Here is a tiny trained network, its code and every weight. The questions are about switching its units off for an input and a target symbol, where a switched-off unit gives its printed mean instead of its output.

import numpy as np


def w(rows, s, z=0):
    codes = np.array(rows[::2]) - 128.0
    scale = np.full(codes.shape[1], s)
    scale[-1] = z or s
    return codes * scale


def norm(h):
    return h / np.sqrt((h * h).mean(-1, keepdims=True) + 1e-5)


def f(y):
    return y / 2 * (1 + np.tanh(0.7978845608 * (y + 0.044715 * y**3)))


def softmax(a):
    e = np.exp(a - a.max(-1, keepdims=True))
    return e / e.sum(-1, keepdims=True)


def log_softmax(a):
    a = a - a.max(-1, keepdims=True)
    return a - np.log(np.exp(a).sum(-1, keepdims=True))


def net(x, mask):
    ids = ['δεηθμπσ'.index(c) for c in x.split()]
    T = len(ids)
    res = E[ids] + P[:T]
    u = 0
    for l in range(2):
        r = norm(res)
        for j in range(3):
            rows = slice(4 * j, 4 * j + 4)
            q, k, v = (r @ M[l][rows].T for M in (Q, K, V))
            z = softmax(np.where(np.tri(T) > 0, q @ k.T / 4**0.5, -1e9)) @ v
            o = O[l][rows]
            res = res + np.where(mask[u + j], z, o[:, -1]) @ o[:, :-1]
        u += 3
        y = f(norm(res) @ A[l][:, :-1].T + A[l][:, -1])
        res = res + np.where(mask[u : u + 4], y, B[l][:, -1]) @ B[l][:, :-1]
        u += 4
    return log_softmax(norm(res)[-1] @ U[:, :-1].T + U[:, -1])


Q, K, V, O, A, B = {}, {}, {}, {}, {}, {}
E = w([
[112,78,106],'δ',
[110,129,254],'ε',
[164,87,172],'η',
[71,168,129],'θ',
[87,171,129],'μ',
[142,97,97],'π',
[126,82,104],'σ',
],0.021)
P = w([
[106,10,152],'0',
[118,105,131],'1',
[113,197,179],'2',
[111,40,152],'3',
[125,98,70],'4',
[112,194,173],'5',
[129,53,130],'6',
[135,109,40],'7',
],0.012)
Q[0] = w([
[128,94,98],'L0H1',
[135,150,134],'L0H1',
[89,253,169],'L0H1',
[114,77,117],'L0H1',
[96,123,132],'L0H2',
[62,171,89],'L0H2',
[101,214,129],'L0H2',
[51,96,140],'L0H2',
[160,153,125],'L0H3',
[122,149,156],'L0H3',
[103,118,106],'L0H3',
[106,49,131],'L0H3',
],0.039)
K[0] = w([
[97,133,121],'L0H1',
[147,136,116],'L0H1',
[254,90,50],'L0H1',
[77,111,168],'L0H1',
[105,124,145],'L0H2',
[48,157,90],'L0H2',
[85,229,130],'L0H2',
[78,94,173],'L0H2',
[160,135,157],'L0H3',
[85,128,171],'L0H3',
[145,107,96],'L0H3',
[88,150,46],'L0H3',
],0.035)
V[0] = w([
[101,134,146],'L0H1',
[83,131,183],'L0H1',
[155,108,155],'L0H1',
[103,142,115],'L0H1',
[125,142,120],'L0H2',
[46,34,171],'L0H2',
[5,124,131],'L0H2',
[103,85,147],'L0H2',
[80,183,61],'L0H3',
[72,127,123],'L0H3',
[142,91,122],'L0H3',
[158,131,180],'L0H3',
],0.02)
O[0] = w([
[126,164,127,141],'L0H1',
[117,215,108,162],'L0H1',
[116,125,87,138],'L0H1',
[136,139,152,125],'L0H1',
[112,117,137,114],'L0H2',
[129,254,52,248],'L0H2',
[26,199,110,171],'L0H2',
[142,175,96,179],'L0H2',
[135,245,84,106],'L0H3',
[137,145,86,157],'L0H3',
[83,101,126,150],'L0H3',
[169,74,169,112],'L0H3',
],0.021,0.016)
A[0] = w([
[150,114,216,170],'L0N1',
[165,198,236,3],'L0N2',
[227,128,119,59],'L0N3',
[253,91,119,49],'L0N4',
],0.026,0.0033)
B[0] = w([
[99,255,139,204],'L0N1',
[134,91,227,151],'L0N2',
[231,158,94,228],'L0N3',
[242,4,109,255],'L0N4',
],0.022,0.0047)
Q[1] = w([
[90,71,72],'L1H1',
[97,121,180],'L1H1',
[79,166,254],'L1H1',
[151,190,168],'L1H1',
[192,187,177],'L1H2',
[155,92,169],'L1H2',
[152,111,160],'L1H2',
[117,97,127],'L1H2',
[59,128,86],'L1H3',
[188,70,123],'L1H3',
[152,132,146],'L1H3',
[54,176,117],'L1H3',
],0.029)
K[1] = w([
[130,16,52],'L1H1',
[46,123,187],'L1H1',
[5,186,203],'L1H1',
[158,223,122],'L1H1',
[222,176,39],'L1H2',
[184,80,208],'L1H2',
[169,106,164],'L1H2',
[111,100,177],'L1H2',
[170,113,207],'L1H3',
[53,77,210],'L1H3',
[116,133,101],'L1H3',
[206,169,83],'L1H3',
],0.021)
V[1] = w([
[140,123,114],'L1H1',
[246,137,97],'L1H1',
[200,224,249],'L1H1',
[124,177,203],'L1H1',
[252,110,54],'L1H2',
[159,165,60],'L1H2',
[45,185,134],'L1H2',
[164,104,129],'L1H2',
[99,133,142],'L1H3',
[75,74,116],'L1H3',
[143,121,119],'L1H3',
[72,115,140],'L1H3',
],0.018)
O[1] = w([
[134,118,126,136],'L1H1',
[78,91,92,179],'L1H1',
[3,171,109,136],'L1H1',
[79,168,133,116],'L1H1',
[25,143,112,158],'L1H2',
[74,99,168,254],'L1H2',
[180,82,182,224],'L1H2',
[108,149,101,83],'L1H2',
[119,109,118,119],'L1H3',
[65,122,143,65],'L1H3',
[129,141,136,128],'L1H3',
[96,99,119,96],'L1H3',
],0.025,0.0092)
A[1] = w([
[182,137,76,3],'L1N1',
[71,243,7,122],'L1N2',
[51,45,16,157],'L1N3',
[151,39,39,228],'L1N4',
],0.019,0.0037)
B[1] = w([
[127,197,108,139],'L1N1',
[193,13,158,252],'L1N2',
[250,110,35,168],'L1N3',
[20,122,154,165],'L1N4',
],0.025,0.023)
U = w([
[172,106,193,122],'δ',
[151,149,179,209],'ε',
[60,120,173,254],'η',
[173,230,70,35],'θ',
[90,5,217,74],'μ',
[171,234,70,31],'π',
[90,80,42,152],'σ',
],0.017,0.0082)

Each question gives the input, a string of symbols that net reads in full, and the target symbol t.
The units are the heads (4 rows each of Q, K, V and O) and the neurons (one row each of A and B). Each row of codes is followed by its name. A weight is (code - 128) times the scale printed after its matrix; where a second scale follows, it is the last column's (O, A, B and U).
mask holds one flag per unit, layer by layer, with each layer's heads first. A switched-off unit (its flag False) gives its mean, the last column of its rows in O or B, instead of its output. The means were averaged over made-up inputs and are rounded, as every weight is.
A unit's drop is (log p(t) with every unit on - log p(t) with that unit switched off) / (log p(t) with every unit on - log p(t) with every unit switched off).
The circuit of an input: a set's keep is (log p(t) with only the set's units on - log p(t) with every unit switched off) / (log p(t) with every unit on - log p(t) with every unit switched off). Starting from the 12 units with the biggest drops (on a tie, the unit counted first), units are removed one at a time, each time the one whose removal leaves the highest keep (on an exact tie, the one counted first), for as long as the keep stays at least 0.8.
units of the circuit, in order: the units of the circuit, biggest drop first
k most important neurons: the k neurons with the biggest drops, biggest first
k most important neurons of layer l: the k neurons of layer l with the biggest drops, biggest first
which heads matter: for each layer, one digit per head in row order, 1 if its drop is at least 0.15 and else 0, layers parted by /
input η π π ε θ μ ε, target θ: units of the circuit, in order	L0H3
input ε π η δ μ π π, target π: which heads matter	101 / 000
input η π δ θ, target μ: 4 most important neurons	L1N2; L0N4; L1N3; L0N3
input θ σ π θ π η μ, target μ: 3 most important neurons	L1N2; L0N4; L1N3
input θ η η δ ε, target σ: 2 most important neurons of layer 0	L0N3; L0N1
input η η μ μ σ σ, target θ: which heads matter	010 / 000
input σ η μ π μ δ θ, target π: which heads matter	011 / 001
input μ η θ ε ε ε, target η: which heads matter	001 / 000
input σ θ η δ, target θ: which heads matter	111 / 000
input σ η η π μ η, target σ: units of the circuit, in order	L1H2; L0H2
input δ π π ε η σ η, target σ: 2 most important neurons	L1N3; L1N4
input ε δ π θ θ, target ε: which heads matter	110 / 110
input μ μ η σ, target π: which heads matter	111 / 000
input σ π μ μ μ ε ε, target π: which heads matter	011 / 000
input ε π η θ, target μ: which heads matter	110 / 010
input σ δ η η ε, target σ: units of the circuit, in order	L1H1
input μ δ ε ε ε ε π σ, target δ: units of the circuit, in order	L0N4; L1H2; L0H1; L1N3
input θ θ η π, target θ: which heads matter	111 / 000
input σ δ θ η η δ, target π: 2 most important neurons	L0N4; L1N4
input μ δ ε θ δ, target ε: 2 most important neurons of layer 1	L1N2; L1N3
input ε μ ε, target η: units of the circuit, in order	L1H1
input δ δ θ π θ ε π, target θ: which heads matter	001 / 000
input η π θ π δ π η, target μ: 2 most important neurons of layer 0	L0N4; L0N2
input θ η θ μ θ η δ, target θ: which heads matter	101 / 001
